Known rows, with every step that occurs
bazesup moge zetid minup zufipu dedog: [ -20   26  185 -260  -24 -194  -14   92  124 -118  -58  121 -118   41
 -103 -122   -4 -138  151 -281   55   53  295 -205   14    1 -207  -83
   13   16   14  168  109  125   64  -28   98   90   35   38  227   49
  169   61  110  144   55 -245  103 -194   81   82  164  205   -8 -203
 -101   98 -159   12  161]
bazesup moge zetid minup zufipu dedog lovod lizusul tinisup sozon: [ -87  -46  394 -158   21   26 -106  -98   77  -87 -297  104 -283  288
 -227  -60   10 -142  321  -50   30 -147  343 -153  -56    8 -173   81
  265  300   66  226  106   83   80  -25   79  110 -114  109   92   74
  294  138  109   30 -206 -215 -173 -291  104    6   71   -9  -97  -25
   86  127 -113  -76  341]
vopu bazesup minup zufipu dedog lovod sozon lizusul: [ 167  -76  170  113  136 -203 -120  -20   76 -114 -193  246 -111  205
   14   86  251   -2  315  -47 -257  -55 -108   65  -36  -67 -186   53
  -39 -161  -75  121  178    1  154 -130   14   29  167   12  195  -14
 -159  199    7   -8   -8  104  174  186  174 -142  278  243 -251  107
  178  106 -140   50  182]
moge minup zufipu dedog lovod lizusul sozon: [ 188 -238  481 -134  150   -8 -103  -18  -85  130 -201  147 -231  241
 -139  -52  105  -92  174  183 -158  -90  181 -158  -93   -5   64  225
  172  233  -73   97   80    3   68    9  104  -68  -38  356   13   71
  169   -1  -93   62 -153 -173 -192 -116  191 -164   96   39  -48  -21
    1  112 -131  190  327]
moge zetid minup zufipu dedog: [ 130  -86  164 -170  -11 -195  -34  -68  214 -101   22  177 -152  -20
    3  -91   29 -112   89 -221   26   77  318  -23  -20  -29 -107  -25
  -97   31  -38  114   89  -24   25  -22  116   56   16   38  123   -7
  121   87   31  281 -112 -220  140 -150   74  182  155   71  -63 -141
 -156   43 -151   52   76]
moge bazesup vopu minuve gapeg vires saro: [ 186  -18  -64   32  -72   36  154  175   83 -194  -95  -26   82  -30
  -66  -27  -37 -255   32  238   97   34  255  -96  -33   56 -171 -271
 -158  140  287  179  -98  193  -41  -95  192  145   16  135   49 -314
  286  -15   -5   -9  -45    1  141 -231 -232  254  148 -152  262 -270
  -71   14 -377   20 -170]
moge zetid bazesup vopu minuve: [ 126   85  -10  -37    2  -49   95  119  372 -366  192  188   35 -219
  146   45   19 -210   32  -14  191  320  328  258 -154   54 -268  -77
 -130   -3  197  170   -9  130  -16   14  185  120   97 -147  -74 -291
  150   96  197  153 -104  -98  216 -127 -178  218  321   52   40 -152
 -114   32 -141   43  -29]
lizusul tinisup lovod sozon saro: [ 176  -72 -231  104  137 -114  134 -287  -81 -162   31  325  160  140
   74  169    5 -216  177  108  123  -32  130  105   -9  -23 -144 -231
 -266   17  211   45  -34  199  100  -83  -76   -8   28  -43 -204 -254
 -210  249  139  250 -202   65   32    1  -95  124  133 -233   25   69
  212  -79 -177  -11   -4]
zetid moge bazesup minup: [  62  -55  100  110  -29  -45   69   56  -21 -236  -10   78   26  -67
 -115 -109  -49 -198   60   50  225   31  242  -60 -116   47 -221 -102
 -105 -182  338  147  117  335   -5   38  160  -74    1 -149  138 -140
   73   88   27  108  167 -143   27  -62   -6   43  117  105   -3 -203
   95   99 -175   96   81]
vopu moge zetid minup zufipu dedog: [  68  -61  162 -132  123 -195  -85 -121  371 -132   39  290 -224  -75
   64  -70   90 -241  -14 -213  140  131  279   50  -32  -27 -205  -51
 -143  -96   21   48   52   37  -31   -8  100  -15  112   56  197   11
  -20  203  -43  249  -34 -250   93  -62   56   81  157   62  -66  -79
  -86  170 -152  -22   82]
sozon lizusul tinisup saro: [ 168  -16  -11  223  -41 -283  117 -147 -156 -218 -247  208  -11  -18
  -52   66   45  -78  103  -35  180  -58  142  -66  -16   44 -159 -232
 -388  115  437   16  -24  216  -72 -183   45   68   81   19 -232 -208
  121  364  -24  336 -174  199   49  -44  -76   72  187 -154  -74 -140
  107   30 -203   61  -82]
moge zetid bazesup minup zufipu: [  61   40  189   49 -173 -106   -9   87  137 -287   19   29  -57  -95
  -49 -102  -44 -130  158 -143 -103  216  141   37 -148  121  -57  -98
 -147  -46  -18  228  165  158   66  -25  161  162  109   54   54  -94
   53  114   57  240   44 -276  138  -82    1  164  174  193   43 -148
  -39  171  -22   58  101]
sozon tinisup lovod dedog zufipu minup: [ 199 -354  -76  141  121 -238   78 -192  100   10 -250  174  -66   -8
  -38  199   -4 -419  202  -40  -84  -34  117  100  122  -33   21  -50
 -222   61   22  -88  -17   88  115  -87  -23  196   74 -128  123 -323
 -303  272  300  608 -116   -9  275  215 -148  127  136 -110 -324  150
  -97 -214 -297   36  147]
bazesup zetid moge minup zufipu dedog lovod lizusul sozon saro: [   8  -53  386 -406 -116  120   99 -154   -5 -164  -85  249 -114  411
 -255 -109  263 -187  256  145 -160 -163  233   22  -43  -60 -128  315
  366   97   13  193  231  161  -16   -9  113   11 -132  283   14   90
  115  112  108  -30 -136 -243 -241 -263   44 -163  120  153 -120   -4
  199  217 -142   51  212]
moge zetid minup zufipu dedog lovod lizusul sozon: [  39  -88  522 -205   24   39 -159 -153  180  -34 -177  136 -304  219
 -120  -41   67 -120  234   36  -28  -92  346   62 -105  -15 -116  195
  149  289  -42  146   -1 -126   58   53  133   -4  -11  210   27  -24
  194   50   42   92 -221 -283 -151 -345  199    4   88  -46  -63  -40
  -49   49 -118   49  239]
minuve bazesup zetid moge minup zufipu dedog lovod sozon saro: [  11  -95  108 -478    7    4   63 -126   55 -223 -120  262   38  412
  -31 -137  234  -57  350  -40 -180  -13   96   61  -59  -16  -80   47
  232 -147 -217  282  364   97   -3  -66  -71   54  -49  155   71  -38
 -121   53  153  -60  -72  -93   86   -9    4    2   91  191 -155  119
  270  134 -157   78  101]
vopu bazesup zetid moge minup zufipu dedog lovod sozon: [  57 -196  254 -291  176    2  -42  -84  280 -136  -73  333  -98  265
   33  -70  271  -73  197 -116 -150   55  182  243 -135    1 -178  147
  139 -139 -139  153  273  125   22   53    9   70   40   96  167   85
  -91  126  -28  -47  -41  -61  193  125   43 -134  158  171 -249  131
  287  260  -53   -9  238]
vopu minuve bazesup minup zufipu dedog lovod lizusul sozon tinisup: [  -6 -158  455  157  135   50 -144   66  -12  -25 -137  109 -162  164
 -110  -95  178 -347  360  252 -263  -63   54 -102  -61    2   33  -93
  107   38  -91  181   99  -18  110  -38  189   37  -97  118   90  -63
  -32  213   22   -4 -179  -46  -96  -81  121  -80  254  -11 -134  154
  133   52 -203  208  296]
moge bazesup zetid minup zufipu dedog lovod lizusul sozon saro: [ -21 -110  380 -246 -130  232  -59 -152   68 -273 -133  129 -153  420
 -219  -97  223 -274  442   60 -164 -250  255   55  -48  -50 -141  137
  253  219   -6  494  122   -2   36   50  133   25 -126  140   52   28
  122   28  158  -15 -137 -291 -205 -574   22  105   81   35   46  -99
  114    9 -253    3   71]
moge minup zufipu dedog lovod lizusul tinisup sozon: [ 217 -300  340    1  160  -24  -73 -122 -103   95 -242  167 -239  247
 -140  -36   85  -87  200  159 -129 -114  209 -199  -81  -14  108  165
  177  273  -23  133  167   67   57  -70   70   13 -161  258  -24  111
  220  108 -103  141 -300  -76 -183  -22   94  -70   73  -54 -135   65
   81  133 -122  109  346]
vopu bazesup moge zetid: [ 108  144   -1  -54  200  -57   15   85  107 -313   -9  152  -45 -185
   92  -26   17 -165  -23 -291  204  177  211   -5 -134   50 -173 -193
 -248  124   90  232  136  179   18   -2  -22  228  378  -34   23 -209
  103  136   99  230  136 -186  125 -115   14  110  272   41  208 -189
   23  137  -95   66  -25]
vires gapeg vopu minuve saro: [ 246  -29  -97   26   82   41   63   18  147 -108  -21  108   51 -170
  165  132  -63 -274 -100  184  172   85  221   89   75 -120 -262 -437
 -418   10  131 -101 -137   17   67 -113  278    6  121   77 -115 -238
  169   40  -69  137  -96   83  144 -107 -161   86  176 -382  220   55
 -237   67 -328   63  -37]
tinisup lovod zufipu minup: [ 229 -364  -26  170  152 -220   62  -37   29   82  -26  129 -127  -52
   24  132  -67 -440   91   40   69   98  348  -14  163  -14 -140  -80
 -364   31  167 -239 -107   23  134   11   12  108  207 -113  -16 -159
 -141  233  171  399   84  -62  113  183  -72  119  158 -164 -140   -8
   27 -222 -138   87  196]
lovod lizusul dedog minup: [ 111   48  181  177   34    3  -85 -249   60  -21 -150   61  -82   -1
  163   81 -110 -139   58  195  128  -79  235  -70  -32 -102  -44   49
 -145  306  225   -9 -117  101  -25   76   86  -21  159  102  -56 -127
  120    8   79  260   33  -82  -75 -107  125 -200   78  -59  -51  -94
   83  -26  -55  233   33]
tinisup lovod sozon lizusul zufipu: [  86  -65  -54  151  136 -184   32  -36 -126 -169 -190  186  -19   75
   19  253   61 -264  141   67  125  -23  257   34   46   70 -177 -157
 -279   78  215 -178   -6  119   79  -98  -14   17  179   18  -83 -365
  -82  131  175  179 -124  201  159  107   71  -62  360   12 -135   26
  172  -83 -156  -10   56]
vires gapeg minuve bazesup: [ 167  -27    7  -61  187   11   69  117  -58 -120 -263 -223  -97 -194
  228 -122 -148 -159 -130  212  103  219  257 -109  -62  -73 -151 -338
 -474   30   67 -199   55    9  -34  -42  166   99  227   61 -233 -184
   30  -26  -91   72  -59   49  107 -147  -41  176   87 -357  109  -85
   11  -45 -123  112 -114]
vopu moge bazesup minup: [ 118  -74   59  204  164  -30  -15   58   79 -235   25  170  -66 -149
  -28  -20  -31 -305   49   -9  218   68  142  -62 -142   31 -181 -160
 -190 -116  234  254   45  247   25  -20   74 -120  165 -101  188 -106
  -36  121  -42  219  227 -169  -16   -7  -27   51  161   73  171 -185
   53  121 -217   50   92]
vopu moge zetid bazesup minup zufipu dedog: [ 114  -65  169   27    0 -147   23   93  352 -214   59  261 -189 -154
   61 -131  105 -280   79 -156  -28  199   46   29 -100   12 -216  -52
   10 -263   -7  168  181  177   42   -4  141  106  127   48  169  -14
  -37  237    4  145   63 -410  143  -19   31  -30  134  170 -174  -73
   24  286  -39  -15  141]
moge bazesup zetid minup zufipu dedog lovod: [  70 -233  349  -98  -68  -13  -41  -28  192 -263  -83   86 -112  140
 -128 -156  115 -128  381 -222  -83  -91  332   16 -121  -39 -121  -27
   67  -14 -130  413   85   -4   10   24  102  107 -153   59  217  177
   44   -1   -5  106  -94 -117  108 -331   10  163  110  126   -5 -115
   92  -10 -239  -57  146]
sozon lizusul dedog lovod: [ 264   94  158  219    9 -193  -21 -201  -46 -226 -146  164   34  -63
   74   82   88   84  113   17  122 -150  148  -64 -112 -110 -169    5
 -188   20  173   98  -75  -44  -42 -163   66   53  132  248 -131 -119
   88   66    4  222 -233  169   48 -161  163 -162  246   56  -63 -130
  131   14 -173   55  -71]
minuve gapeg vopu moge bazesup minup: [ 159   46  -52   96  201   63   11  115  134 -231   38   99  -38 -211
  -77   86 -109 -185   58  101  294   58  136   11   60  -32 -160 -330
 -149 -138   20  209   27  320    0  -27  125 -120   96   47  218 -186
   37   36   13  121  180 -140  -59   93  -26  184  127  -53  245 -183
 -139  154 -309   -8   88]
minup zufipu dedog lovod: [ 289 -262  186   98  112 -279   27  -85   36   27  -54  141  -33  -80
   -9  -48   98  -83  157  -95  -19  -26  204 -141  -65  -95  -41  -10
 -132  -99 -101   24   11  -56   34  -43   71  176  -52  188   70  154
  -72   86 -122  118 -211    8   76   11  120  -75  143   83  -78    7
   37   13 -165   82  220]
bazesup vopu moge minup zufipu dedog: [ 197 -243   60  -85  179 -254   39  145   95   10   39  299  -73   48
  -36  -12   92 -204   46  -74   30  147  110 -166   10  -57  -45    9
   61 -157   36   41   96  252   -9 -101   79  -84 -161  191  195   89
  106   47  -20  118   41  -75  -15  184  -34  -69  128  255  -15  -73
  -90  173 -175   62  220]
gapeg minuve bazesup minup zufipu dedog: [ 118 -182  123   -8   53 -206   85  289 -148   30  -88   -8 -182 -124
  104 -248  -54 -176  117  115 -109  131  -17 -358   -6  -70  -72 -132
 -171 -204 -116  -15  197   48  125  -99  153  129  -14    4  164   35
   44   77   48  -37   52  -75   67  -62   38  -13   89   11  -13  -12
   78  -19 -108  198  220]
sozon lizusul lovod zufipu dedog minup: [ 173  -90   24   -4  -14 -131   -6  -44  138 -160 -138  215 -135  115
  -49  151  149  -97  167  -34  -10  -97  146 -118  125 -127 -122  -14
  -85  256   96  -70   -1  120    9  -76 -103  -45  347   12   48  -93
 -229  296   65  179  -61   15   87    8   79  -42  237  -96 -243   27
   83 -143 -114  173  166]
lizusul tinisup lovod zufipu: [ 131 -290  -44  349  108 -136   80  -88  -39  -24   13  143  -48  -25
  -55  120  -37 -296  118   48  117   58  271  -44  -28   -9  -50 -252
 -343  225  219  -89 -103  199   72  -15    1   94   93   15 -146 -103
  -62  302   36  239 -161   23   39   97  -77  148  136 -317  -15   -8
  223  -97 -111   77  171]
minuve bazesup minup zufipu dedog lovod lizusul sozon tinisup saro: [  41 -357  505   88  -23  -15  -23  -20 -162   61 -434   64 -174  234
 -199 -112  104 -335  437  147 -290 -204  -14 -164  -25   82  105 -100
   80   68   30  129   85    8  124  -85   69  202 -237  181  -23 -101
   17  227   64  109 -137 -137 -105  -65   95 -189  -14  -44 -219  183
  162   99 -114  128  310]
vopu bazesup zetid minup zufipu dedog lovod lizusul: [ -32  -87  362  -70   14    3 -126 -135  252 -125  -99   52 -248  131
  -45  -32  146 -205  272  -75 -191   45  221  226 -138 -118 -153   70
  -59  129  -62  143  -11  -32   28   75  134  223   51   -2  138   98
    1  193   60   62  -39 -110   35 -150  102   46  190   18 -171    8
  118   57  -83   49  192]
tinisup lizusul dedog lovod: [ 307  -22  246  228   80  -99  -23 -249  -58  -50 -129  199   91   -2
  -37  -54  -80 -143    5  169  147 -173  222  -36  -64  -91 -144   76
 -210   80  250  -49 -180   -4  -10  -37  168  160  -57  324 -184  -41
  107   60   -7  305 -258  -45  -78 -276   97 -248  124  -68 -132   -8
  173  113  -61    0   55]
zetid bazesup minup zufipu dedog lovod: [ 234 -207  298  186  -76 -254   47   23  152  -43  -90   77  -51  -63
  -75 -136   48 -121  291   22 -176   89   20  -19  -82  -84 -128  -43
   -5 -326  -65  121   50   54   82    7  188  179  -89  119  140  105
 -139  169  -47   50  -51 -196  135  -54   92  -99   91  168 -272   21
   64  104  -65   43  282]
vopu moge bazesup minup zufipu: [  25 -121  137  247   92  -72 -123   94   10 -210   -9  102  -70  -52
  -79  -79   20 -315   92  -63   43   68  112 -159 -123  112  -69 -168
 -221 -159  100  226  122  285   17  -31  115  -61   79   55  262   43
  -54   98 -127  143  197 -119  -34   42  -13   37  148  201  227 -146
   99  202 -204   53  147]
zufipu dedog lovod sozon tinisup: [ 217 -266  -18 -102  258 -140   18 -237  173  -26  -18  313   32   60
   24  205  173  -76  258  -68   42 -135  175   73  -63 -106  -93  -46
  -32   64  -25  133   -5 -210  134  -83  -91   67  -12  -67  -95 -112
 -211  171   90  200 -268  102  310  180  102  -26  211  -17 -252   97
  -12  -81 -173   56  149]
minuve bazesup minup zufipu: [  95  -72  128  195   13 -184  -27  162 -166  -58 -107  -77    7  -81
  -44 -161 -121 -174  194  -60  -56  187   63 -215  -58   64   82 -292
 -294  -94  -17  105  144  192   73  -72  140   95   23   64  133  -67
   30   55   11  166  112  -72  -70   37   56  129  130  113  142  -62
   27   23  -88  222  123]
lovod lizusul sozon tinisup: [  43  -63  119  -10  146   53  -27  -96  -47  -62  -38   90  -62  -12
 -100  151   64 -281   70   90  133  -46  266   -6  -55   41    6 -100
 -215  397  282   55  -24   18   82    6  131   29   50    3 -257 -248
  113  197  128  261 -163  -40 -107  -61   79   48  237 -137    8 -100
 -111  -15  -76  198    6]
zetid bazesup vopu minuve gapeg vires: [ 140  183  -64   22   22  -92  216  190  363 -154   -5   -2   75 -245
   15  100  -34 -141  -66  286  138  313  257  103   61  -80 -214 -276
 -277  -92  237  -34 -138  321  -44  -24  314  233   92    9  -34 -246
   85  153  127  -24 -180  -14  151  -86 -187  327  204  -30  -58 -219
 -161   30 -151   86 -107]
lovod dedog minup zufipu: [  92 -103  105   72   23 -146  -57  -51  195   39 -243  -25  -30   48
   48   52   -9 -118   96   -9  -95   58  122   -6  -54   25   31   60
 -280  199    1  -56    1  212   45   86   76   62  148  -44  225   25
 -189  141  -74  186   -2   23  111  121    2   -6   30   66   25   36
 -139   39 -126  190  208]
moge bazesup vopu minuve gapeg tinisup sozon: [ 239 -143   11   22  278  171  185  261  162  -94  -25  -41   30 -251
   35   78   -6 -206   30  190  288   38  390    4  124   91  -80 -197
 -109   83  164  175  109  201  102   -1  228  108  -94 -122  -41 -158
  266  -33  216  138 -234  -15   20 -162 -175  349  178  -64  204 -156
 -139   12 -262  104 -127]
minup zufipu dedog lovod sozon: [ 201 -295   99  -60  212 -183  -55 -120   97  104  -73  215  -16   84
   52   87  116  -60  227  -46  -30  -67  192  -42  -80  -44 -114   56
  -60  -19  -95   33   34 -113  134  -23   10   72   10   80   50   82
 -111   26  -40   -8 -203   53  146  148  136 -111  129   88 -131   84
   70   -6 -132   70  264]
gapeg vopu moge minup zufipu dedog lovod: [ 308 -272  119  -67  265 -224  -92 -131  217  -68  -24  350 -179  -45
   54  -11  145  -89   35  -17   60  -12  -11   -6   21 -119  -43   39
  -20 -165 -256   77   66   38  -44  -83   63  -51  -92  399  259  113
 -150  137 -232   71  -50   39  148   97  -25 -187   91   99   30  118
  -78  254 -290   -5  307]

Rows
[ -20 -182  183 -106   62   -6  -52   40  317 -255   19  212 -176   11
  -17 -142  158 -350  157 -251   78   33  294   15  -63    1 -230 -122
  -51 -106   69  304  120  175  -21   60  153   -6  -11  -43  271  131
   35  116  -19  101   61 -212   56 -209  -48  125  128  113   -8 -158
   71  129 -198  -61   38] -> vopu moge bazesup zetid minup zufipu dedog
[  65 -191  512 -188   88  -31  -68  -69  -27  100 -219  167 -208  269
 -163 -121  147 -111   84  238  -43  -71  240  -86  -89   12  -78  260
  208   41   80  -67  121  151  -16   79  172  -85 -108  334   32   55
  141   84  -98  -80 -137 -172 -195  -84  198 -274   55   65 -223   11
  117  217  -88  158  326] -> zetid moge minup zufipu dedog lovod lizusul sozon
[-107 -184  286 -551   99   17   28  109   74 -123 -185  141 -196  261
   94 -205  125    6  218   85 -129   62  174  -29 -158   28 -179  131
  139 -115 -263   56  319   14   49  -33   -3   61  -24   88  105   70
  -32    5   85 -239  -66   44  192   -3   11 -103   70   71 -150  126
  331  105  -77   54  277] -> gapeg minuve bazesup zetid moge minup zufipu dedog lovod sozon
[  11   33  253 -184   53   95  -96  -78  308 -121  -90  -21 -219   64
  -97   80   69  -84  281   31 -121   35  212  301   61 -186 -134  -98
  -15  114 -272  101  -26   32    8   64  185  217  -18  146  164   22
   73  108  120  -35  -83  -83   -4  -47  104  181  159 -115 -103    9
  -74   88 -178   -6  188] -> minuve gapeg vopu bazesup zetid minup zufipu dedog lovod lizusul
[  48 -228  347  119  -48   12 -119   70 -145  -73 -144  -17 -175  190
 -192  -47   62 -140  342   97 -220 -179   84 -257 -198  -25   -8  133
  176  112  -67  295   90   68  103  -34   60   53  -62   75  183   92
  122  -28  -11  -10   24 -138  -10  -56  161  -46  100  179  -19 -133
  127   38 -240  168  342] -> moge bazesup minup zufipu dedog lovod lizusul
[-106   46  237 -172   25  -12  -11  152   83 -272   25   78  -18   -1
   23 -258   89 -229   28  -16  -31  292  335   31 -133  162  -73 -149
 -173 -117    7   83  267  327  -96   14  209   30   72   43  164  -17
   66  112  -33   79   42   30   44    0 -109  125  306  152   61  -41
  187  211 -151  173   64] -> vopu minuve bazesup zetid moge minup zufipu
[  54    9  326  -88  108 -173 -135  -53  259 -216 -166  166 -167   86
  -19 -153  105  -98  205 -269  -51   80  179   29  -73  -39 -187  -78
  -25 -108 -157  243   98   27    0   24   21  216  124  152  255   41
  -46  164  -10   99   27 -221  163 -221  119   31  169  136  -30  -25
   72  168 -160  -49  179] -> vopu bazesup moge zetid minup zufipu dedog lovod
[ 136 -171   -9 -248  111 -154  -26 -146  295 -143  -53  390   46  350
   22   90  252 -150  276  119 -159  114  -80  181  -22  -51 -163   85
  196 -316  -68  223  128   99    6  -59  -30  -47  -99  228   56  -72
 -270  121  112  -85  -44 -129  146  125  -73 -104   67  270 -187  126
   59  209 -168  -26  151] -> zetid bazesup vopu moge minup zufipu dedog lovod sozon saro
[ 164 -273  286  228  136 -121  -79   25  103 -150  -78  214 -140   18
  -86 -118  129 -236  235  -47  -35  -84   54 -167 -134  -36 -114  -26
   59 -278  -81  283  100  128   23  -46   44  -14  -32  146  324  162
 -137   99 -175   46   57 -153   22  -11   73 -117   91  196   16  -30
  190  176 -262  -17  298] -> vopu moge bazesup minup zufipu dedog lovod
[ 317 -158   -5   45  136   -6  146 -351  -32  -39 -108  270  -81  104
  -49   92  127 -220  199  217  111 -203  179  -40    5 -195 -125   93
   87  213  213  159   56  -27   51  -86   28  118  -66   16 -198 -100
   78  248  118  150 -365 -114 -203 -191   13  -30  100 -231 -173   69
   88  -25 -177   59  110] -> zufipu dedog lovod lizusul tinisup sozon saro
[ -24    5  286 -265   -4   34  -69 -235  274 -203  -76  327 -195  382
 -157   64  173 -286  282  101   34  -80  198  172   -3 -111 -231  212
  294   87   58  209  -17    9  -20  -49   70  -61 -156  240   65  -82
   79  127  212   -5 -151 -293 -280 -318   22  -19   71   82   26   15
  -21  119 -214  -88  167] -> bazesup vopu moge zetid minup zufipu dedog lovod lizusul sozon saro
[  34 -127  493 -223  138  -13  -84  141 -176  115 -280   88 -200  301
 -246  -81   70 -117  236  114 -123 -116  158 -340  -67   24  -35  165
  284  218  -28  154  102  145  101    7   87  -31  -18  356  112  131
  221  -25  -11  -78   13 -199 -231 -159  197 -263  102  173    9  -86
   60  169 -137  148  411] -> bazesup moge minup zufipu dedog lovod lizusul sozon
[ 215 -197   48   52  101 -230   79 -250   -2  -79 -334  396  -66  224
    5  167  171   22  318   25   88 -244   76   27  -39  -54 -280  -26
  -36   72  266   79  -24    0   31 -173  -92    9   31    1 -195 -159
    7  307   11  116 -308  208  169   37   25 -117  114 -159 -344   50
  228  -18 -227  -20  111] -> zufipu dedog lovod sozon lizusul tinisup saro
[ 241 -302  143  109  178 -103  246  -11  244  176 -198  -41 -174 -100
   29  110  -28 -157  153  141   22  -29  208  -42  319 -134   47 -208
 -171  157 -152 -237  -36  124  138   78  -47  197  148   37   12   16
 -260  242  189  311  -73 -165  229  102   47  127    3 -225 -238   61
   77 -131 -119  196   72] -> minuve gapeg tinisup lovod zufipu dedog minup
[ -75 -185  379   61 -105   -7  -86   23  -87 -102 -166    3 -152  216
 -221 -115   98 -164  253  157 -109 -159  148 -179 -188   -8 -147  167
  218  -86   88  125  128  214   23   38  129   32 -135   54  207   80
   91   57  -16 -153   41 -139  -10  -26  162 -155   59  202 -197  -99
  245  148 -197  140  336] -> zetid moge bazesup minup zufipu dedog lovod lizusul
[  -3  -79  291   97  191  -97 -198   17 -164  -56 -243  143 -209  363
 -146  -94  124  -55  253   44 -224   -4  -40 -245 -151  -56   44  -43
  149  182 -109  282  143  261  -48  -14  -23   87   54  356   41   83
  131  217 -116  -34    1  -84  -45  -52  148  -63  140    1  -38  -71
  265  211 -172  187  316] -> vopu bazesup moge minup zufipu dedog lovod lizusul tinisup
[   6 -208  343  -61   65  -11  -92  -81  349 -294  -73  201 -187   79
  -68 -137  178 -251  280 -221   29  -41  291   89 -137  -35 -224  -51
   20 -144  -71  348   50   53  -45   41   82   32  -56   77  285  199
  -95  112  -80   73  -22 -145   56 -240   -4   64  106  118   -8  -58
  162  118 -242 -134  150] -> vopu moge bazesup zetid minup zufipu dedog lovod
[   7 -121  499 -221  187   17 -123  244 -240   82 -408  -10 -206  311
 -150 -211   42 -116  287  101 -141  -23   59 -393  -86   71   66   -9
  247  185 -122  214  200  163   68   20   51   21   12  382   64   -9
  230  -55   29 -154   47 -226 -260 -213  227 -176   39   89   30  -40
  121  122 -114  249  303] -> minuve bazesup moge minup zufipu dedog lovod lizusul sozon
[ 131 -104  127  -50  -13    4  -34   28  166 -133 -440  -53 -126   87
   44  103  135  -11   74   -3  -98 -203  -67   -8   52  111   35  140
 -190  345   37  -72  130  255  135  -68   58  132  125   35  104  -39
 -251  344    4  177 -296  164  122 -222  -53  -33    9  -27  -34  180
  -70   99  -52  130   90] -> gapeg tinisup sozon lizusul lovod dedog minup zufipu
[  -4   21  111 -218   33  175  -38  127  195 -351  -95  -27  -38   26
   66 -196   54 -235  -38   83  -29  208  296  176   27   26 -149 -261
 -125  -79  -87  -25  265  340 -153    5  353  -38  -53  251  111  -55
  116  -10 -189  -50  -10  127  149  -84 -248  130  186  -46   96   30
   38  312 -257    9   10] -> vires gapeg vopu minuve bazesup zetid moge minup zufipu
[ -47 -154  469  -77   70  117 -152 -173  281 -171 -137  168 -238  260
 -142  -23  281 -304  358  -76 -226  -77  208  273  -46  -65  -56  -23
   37  203  -54  252   56  -82   58   76  164  184 -105  112   12   20
  -28  299   83  120 -202 -136  -33 -270   96   35  202  -60 -208  107
   94   91  -64   -6  132] -> vopu bazesup zetid minup zufipu dedog lovod lizusul sozon tinisup
[  41 -192  165 -171  308 -128 -195  -34   55  -81 -180  283  -29  343
  -61   35  274  -70  289 -146 -302  -28  -34  -78  -47   40   48  -97
   68  -38 -256  289  243   33  106  -67 -131  103   58  205  143   14
 -234  171  -20   78    3   36  330  229  110 -109  236  241 -132  119
  123  220 -173   72  251] -> vopu bazesup moge minup zufipu dedog lovod sozon tinisup
[ 110 -108  104 -282   74  134   44  182  253 -253  -68   89  -97   24
  113 -244  144 -258  -14   58  -64  135  243   97   89  -86 -204 -194
   82 -159 -128  -22  315  298 -121    8  354  -29 -122  221  149   -2
  171   -3 -167 -117  -64   26  204 -111 -206   38  145  -60 -117   47
   29  299 -274   10   49] -> vires gapeg vopu minuve bazesup zetid moge minup zufipu dedog
[ 200 -113  337   30 -131 -155   31   16  228 -222  -46  138 -124  -21
  -56 -140   66  -52  300 -126 -183   71   82   30 -160  -31 -103   43
  132 -167 -202  274  143    5   69  -38   93  214   -9  148  119   35
  -27  120   13  147  -94 -317  197 -142   90   10  120  188 -171  -29
   44  144  -77  -11  248] -> moge zetid bazesup minup zufipu dedog lovod
